Below is a small trained network, with its code and all its weights. Each question gives an input and a target symbol and asks what happens when units are switched off, that is, made to give their printed mean instead of their output.

import numpy as np


def w(rows, s, z=0):
    codes = np.array(rows[::2]) - 128.0
    scale = np.full(codes.shape[1], s)
    scale[-1] = z or s
    return codes * scale


def f(y):
    return np.maximum(y, 0)


def softmax(a):
    e = np.exp(a - a.max(-1, keepdims=True))
    return e / e.sum(-1, keepdims=True)


def log_softmax(a):
    a = a - a.max(-1, keepdims=True)
    return a - np.log(np.exp(a).sum(-1, keepdims=True))


def net(x, mask):
    ids = ['ΓΠΣΦαβδεζηθλμτψω'.index(c) for c in x.split()]
    T = len(ids)
    res = E[ids] + P[:T]
    r = res
    for j in range(2):
        rows = slice(3 * j, 3 * j + 3)
        q, k, v = (r @ M[0][rows].T for M in (Q, K, V))
        z = softmax(np.where(np.tri(T) > 0, q @ k.T / 3**0.5, -1e9)) @ v
        o = O[0][rows]
        res = res + np.where(mask[j], z, o[:, -1]) @ o[:, :-1]
    y = f(res @ A[0][:, :-1].T + A[0][:, -1])
    res = res + np.where(mask[2:6], y, B[0][:, -1]) @ B[0][:, :-1]
    return log_softmax(res[-1] @ U[:, :-1].T + U[:, -1])


Q, K, V, O, A, B = {}, {}, {}, {}, {}, {}
E = w([
[87,118,86],'Γ',
[143,235,68],'Π',
[137,113,128],'Σ',
[144,168,130],'Φ',
[144,168,130],'α',
[145,164,128],'β',
[146,81,111],'δ',
[112,209,187],'ε',
[250,159,111],'ζ',
[160,60,75],'η',
[177,85,167],'θ',
[98,106,89],'λ',
[41,129,162],'μ',
[130,87,194],'τ',
[146,168,129],'ψ',
[249,196,151],'ω',
],0.023)
P = w([
[104,153,11],'0',
[114,129,116],'1',
[111,122,121],'2',
[113,116,123],'3',
[113,116,127],'4',
[113,113,129],'5',
[112,117,135],'6',
[112,118,136],'7',
[113,119,139],'8',
[111,126,143],'9',
[110,121,142],'10',
[108,120,141],'11',
],0.011)
Q[0] = w([
[137,142,140],'head 0',
[104,64,195],'head 0',
[59,102,176],'head 0',
[142,220,2],'head 1',
[109,70,240],'head 1',
[253,134,182],'head 1',
],0.024)
K[0] = w([
[125,105,119],'head 0',
[122,89,190],'head 0',
[175,88,177],'head 0',
[99,108,4],'head 1',
[148,117,219],'head 1',
[228,144,143],'head 1',
],0.029)
V[0] = w([
[59,197,124],'head 0',
[133,127,254],'head 0',
[54,85,141],'head 0',
[211,113,103],'head 1',
[168,57,95],'head 1',
[218,227,142],'head 1',
],0.0085)
O[0] = w([
[2,121,108,207],'head 0',
[214,247,223,37],'head 0',
[108,97,245,70],'head 0',
[241,157,141,7],'head 1',
[188,79,151,54],'head 1',
[245,255,125,19],'head 1',
],0.0063,0.0012)
A[0] = w([
[50,118,147,143],'neuron 0',
[134,8,102,89],'neuron 1',
[178,187,150,102],'neuron 2',
[169,159,88,1],'neuron 3',
],0.011,0.0055)
B[0] = w([
[62,254,80,254],'neuron 0',
[222,21,222,236],'neuron 1',
[119,68,26,215],'neuron 2',
[46,34,182,162],'neuron 3',
],0.0082)
U = w([
[26,40,95,154],'Γ',
[73,123,2,52],'Π',
[125,148,235,212],'Σ',
[117,134,117,156],'Φ',
[100,127,86,146],'α',
[94,110,83,75],'β',
[106,82,107,126],'δ',
[81,125,100,150],'ε',
[176,105,20,98],'ζ',
[131,46,133,100],'η',
[177,129,129,165],'θ',
[94,92,109,53],'λ',
[12,130,151,10],'μ',
[120,206,121,194],'τ',
[95,109,82,79],'ψ',
[113,113,94,77],'ω',
],0.0086,0.011)

Each question gives the input, a string of symbols that net reads in full, and the target symbol t.
The units are the heads (3 rows each of Q, K, V and O) and the neurons (one row each of A and B). Each row of codes is followed by its name. A weight is (code - 128) times the scale printed after its matrix; where a second scale follows, it is the last column's (O, A, B and U).
mask holds one flag per unit, heads first, then neurons. A switched-off unit (its flag False) gives its mean, the last column of its rows in O or B, instead of its output. The means were averaged over made-up inputs and are rounded, as every weight is.
A unit's drop is (log p(t) with every unit on - log p(t) with that unit switched off) / (log p(t) with every unit on - log p(t) with every unit switched off).
The circuit of an input: a set's keep is (log p(t) with only the set's units on - log p(t) with every unit switched off) / (log p(t) with every unit on - log p(t) with every unit switched off). Starting from all 6 units, units are removed one at a time, each time the one whose removal leaves the highest keep (on an exact tie, the one counted first), for as long as the keep stays at least 0.8.
circuit, biggest first: the units of the circuit, biggest drop first
most important unit: the unit with the biggest drop
top k neurons: the k neurons with the biggest drops, biggest first
drop when u is switched off: that unit's drop, to one decimal
input θ η α Γ ζ, target ζ: circuit, biggest first => (head 1; neuron 2)
input θ Γ Σ τ ζ δ, target Σ: circuit, biggest first => (head 0; neuron 2)
input Γ ψ Γ ω Γ Γ Γ τ μ, target μ: top 2 neurons => (neuron 0; neuron 1)
input Σ Γ β Π ε Π Γ ε Φ Γ μ, target μ: circuit, biggest first => (head 1; neuron 0; head 0)
input δ Γ Γ ε η, target η: circuit, biggest first => (neuron 1; head 1)
input ε δ Γ Γ μ ε Γ ε δ η, target η: circuit, biggest first => (neuron 1)
input ω Φ ω Σ, target ζ: circuit, biggest first => (head 1; neuron 2)
input ε ε ε δ ζ, target ζ: circuit, biggest first => (neuron 2; head 1)
input η Σ α, target η: top 2 neurons => (neuron 1; neuron 0)
input ζ Σ Γ Φ, target ζ: top 2 neurons => (neuron 2; neuron 0)
input Γ Σ θ, target θ: top 2 neurons => (neuron 0; neuron 3)
input ζ ε Φ ψ α, target ζ: top 2 neurons => (neuron 2; neuron 0)
input τ Γ Γ Φ Σ ε Γ ε τ Π, target Π: top 2 neurons => (neuron 1; neuron 0)
input η α Γ δ α Φ Φ α, target η: most important unit => head 1
input Π ε ε, target τ: top 2 neurons => (neuron 1; neuron 3)
input Γ ω μ ω Γ η η ω ε δ, target ζ: top 3 neurons => (neuron 2; neuron 0; neuron 1)
input δ β Φ Σ Γ Γ Γ Π τ Σ, target Σ: top 2 neurons => (neuron 2; neuron 0)
input Γ ω τ Γ δ Σ α α, target Γ: drop when head 0 is switched off => 0.7
input Σ Π Σ Γ Γ δ, target η: drop when head 1 is switched off => 0.2
input Γ τ Γ ζ ω Γ Γ ε ω, target ζ: drop when neuron 2 is switched off => 0.6
input Γ Γ δ Γ λ Φ τ, target Σ: drop when head 1 is switched off => 0.1
input Γ Γ Γ ε Π Γ ε, target τ: most important unit => head 1
